Below are the code and all the weights of a small trained network. Each question names an input and a class and asks about switching units off, where a switched-off unit gives its printed mean instead of its output.

import numpy as np


def w(rows, s, z=0):
    codes = np.array(rows[::2]) - 128.0
    scale = np.full(codes.shape[1], s)
    scale[-1] = z or s
    return codes * scale


def norm(h):
    return h / np.sqrt((h * h).mean(-1, keepdims=True) + 1e-5)


def f(y):
    return y / 2 * (1 + np.tanh(0.7978845608 * (y + 0.044715 * y**3)))


def log_softmax(a):
    a = a - a.max(-1, keepdims=True)
    return a - np.log(np.exp(a).sum(-1, keepdims=True))


def net(x, mask):
    res = np.array(x, float).reshape(1, 7) / 4 @ E
    u = 0
    for l in range(3):
        y = f(norm(res) @ A[l][:, :-1].T + A[l][:, -1])
        res = res + np.where(mask[u : u + 8], y, B[l][:, -1]) @ B[l][:, :-1]
        u += 8
    return log_softmax(norm(res)[-1] @ U[:, :-1].T + U[:, -1])


A, B = {}, {}
E = w([
[65,84,170,116,3,157,108],'x0',
[125,127,128,128,128,130,128],'x1',
[129,126,129,129,127,129,128],'x2',
[125,172,85,206,78,111,133],'x3',
[77,99,116,182,187,209,34],'x4',
[127,127,125,127,128,128,129],'x5',
[129,127,131,130,128,127,129],'x6',
],0.0016)
A[0] = w([
[139,131,109,172,109,144,127,190],'L0N0',
[128,114,56,86,133,127,138,134],'L0N1',
[110,101,176,67,10,98,168,90],'L0N2',
[124,156,89,163,252,157,48,57],'L0N3',
[175,134,124,56,182,82,207,122],'L0N4',
[51,47,176,145,126,220,91,108],'L0N5',
[130,151,96,89,119,116,68,120],'L0N6',
[133,162,110,134,199,142,32,4],'L0N7',
],0.003,0.0012)
B[0] = w([
[111,164,94,163,94,97,114,170],'L0N0',
[141,133,216,149,124,92,117,133],'L0N1',
[133,57,126,211,208,198,208,253],'L0N2',
[139,81,182,136,23,110,253,252],'L0N3',
[132,198,200,155,182,129,82,220],'L0N4',
[188,145,51,56,107,72,111,236],'L0N5',
[109,100,163,148,104,145,192,125],'L0N6',
[80,52,173,126,38,158,227,153],'L0N7',
],0.0023,0.0014)
A[1] = w([
[67,91,56,230,47,213,206,96],'L1N0',
[48,37,254,134,150,232,111,29],'L1N1',
[205,35,220,25,201,136,229,64],'L1N2',
[197,170,218,100,190,24,243,1],'L1N3',
[144,114,119,155,153,142,118,156],'L1N4',
[154,127,105,77,26,107,131,155],'L1N5',
[38,34,227,105,116,168,102,5],'L1N6',
[167,35,153,82,146,85,171,66],'L1N7',
],0.002,0.0006)
B[1] = w([
[126,151,215,200,186,67,142,249],'L1N0',
[191,191,75,56,164,112,193,165],'L1N1',
[3,82,116,172,152,208,144,235],'L1N2',
[75,117,104,95,78,145,32,230],'L1N3',
[128,129,131,119,90,116,143,136],'L1N4',
[82,100,134,183,218,136,50,148],'L1N5',
[194,215,78,52,214,109,155,145],'L1N6',
[93,130,72,114,157,200,159,153],'L1N7',
],0.0023,0.0015)
A[2] = w([
[146,129,120,79,158,165,252,94],'L2N0',
[102,179,202,21,187,143,56,100],'L2N1',
[156,222,73,143,84,73,51,132],'L2N2',
[200,152,194,42,154,105,206,28],'L2N3',
[132,114,197,96,92,145,162,9],'L2N4',
[170,120,129,145,215,114,158,106],'L2N5',
[121,206,185,187,119,130,188,176],'L2N6',
[160,95,123,34,97,158,79,54],'L2N7',
],0.0035,0.0011)
B[2] = w([
[87,102,78,155,58,169,5,205],'L2N0',
[179,155,150,233,64,57,166,177],'L2N1',
[86,34,79,44,169,218,137,192],'L2N2',
[96,66,131,195,97,149,137,142],'L2N3',
[147,123,79,150,175,115,73,116],'L2N4',
[103,112,123,129,29,102,104,154],'L2N5',
[197,194,162,80,168,71,106,254],'L2N6',
[162,229,128,120,216,63,168,120],'L2N7',
],0.003,0.0019)
U = w([
[176,172,219,212,94,56,161,219],'0',
[35,39,100,131,92,244,92,134],'1',
[184,177,72,2,208,107,128,2],'2',
],0.0091,0.00091)

Each question gives the input, the list of numbers given to net, and the class t.
The units are the neurons (one row each of A and B). Each row of codes is followed by its name. A weight is (code - 128) times the scale printed after its matrix; where a second scale follows, it is the last column's (A, B and U).
mask holds one flag per neuron, layer by layer. A switched-off neuron (its flag False) gives its mean, the last column of its row in B, instead of its output. The means were averaged over made-up inputs and are rounded, as every weight is.
A unit's drop is (log p(t) with every unit on - log p(t) with that unit switched off) / (log p(t) with every unit on - log p(t) with every unit switched off).
The circuit of an input: a set's keep is (log p(t) with only the set's units on - log p(t) with every unit switched off) / (log p(t) with every unit on - log p(t) with every unit switched off). Starting from the 12 units with the biggest drops (on a tie, the unit counted first), units are removed one at a time, each time the one whose removal leaves the highest keep (on an exact tie, the one counted first), for as long as the keep stays at least 0.8.
circuit, biggest first: the units of the circuit, biggest drop first
k most important neurons: the k neurons with the biggest drops, biggest first
top k neurons in layer l: the k neurons of layer l with the biggest drops, biggest first
drop when u is switched off: that unit's drop, to one decimal
input [8,7,-8,-6,-8,-7,-7], class 1: most important neuron => [L0N2]
input [5,7,4,-1,5,-1,-3], class 2: 2 most important neurons => [L0N5, L2N7]
input [2,1,-8,-6,-4,-3,1], class 1: 2 most important neurons => [L0N2, L1N2]
input [1,6,-4,-7,-7,4,-4], class 1: 2 most important neurons => [L0N2, L1N2]
input [0,-5,-4,-6,-6,2,3], class 0: circuit, biggest first => [L0N4, L2N1]
input [6,-2,6,3,0,2,-2], class 0: 2 most important neurons => [L0N2, L1N0]
input [-5,1,-8,-8,1,-2,-2], class 1: 2 most important neurons => [L1N2, L0N3]
input [-4,1,-4,-5,-1,-4,-7], class 0: 3 most important neurons => [L0N4, L2N1, L0N2]
input [2,8,-6,0,-4,-3,5], class 1: top 2 neurons in layer 2 => [L2N0, L2N1]
input [-2,-1,1,-7,0,-1,7], class 0: 3 most important neurons => [L0N4, L2N1, L0N2]
input [8,7,6,-1,4,2,6], class 2: 2 most important neurons => [L2N7, L0N5]
input [-8,-7,-6,-8,-2,6,-8], class 0: 2 most important neurons => [L2N1, L0N4]
input [2,7,-7,0,-4,4,3], class 1: 2 most important neurons => [L0N2, L2N0]
input [-3,-7,4,1,-5,1,5], class 2: 4 most important neurons => [L2N2, L1N3, L1N0, L0N4]
input [-8,2,1,0,2,0,3], class 1: most important neuron => [L1N0]
input [6,7,-6,-7,7,-3,-4], class 2: 2 most important neurons => [L2N7, L0N5]
input [5,5,-6,-3,-6,8,6], class 1: drop when L0N2 is switched off => 3.1
input [5,2,5,-3,6,2,2], class 2: drop when L0N5 is switched off => 0.5
input [-5,1,8,4,8,-4,-4], class 0: drop when L0N3 is switched off => 0.6
input [-7,-7,-6,-7,-1,2,-5], class 0: drop when L1N3 is switched off => 0.0
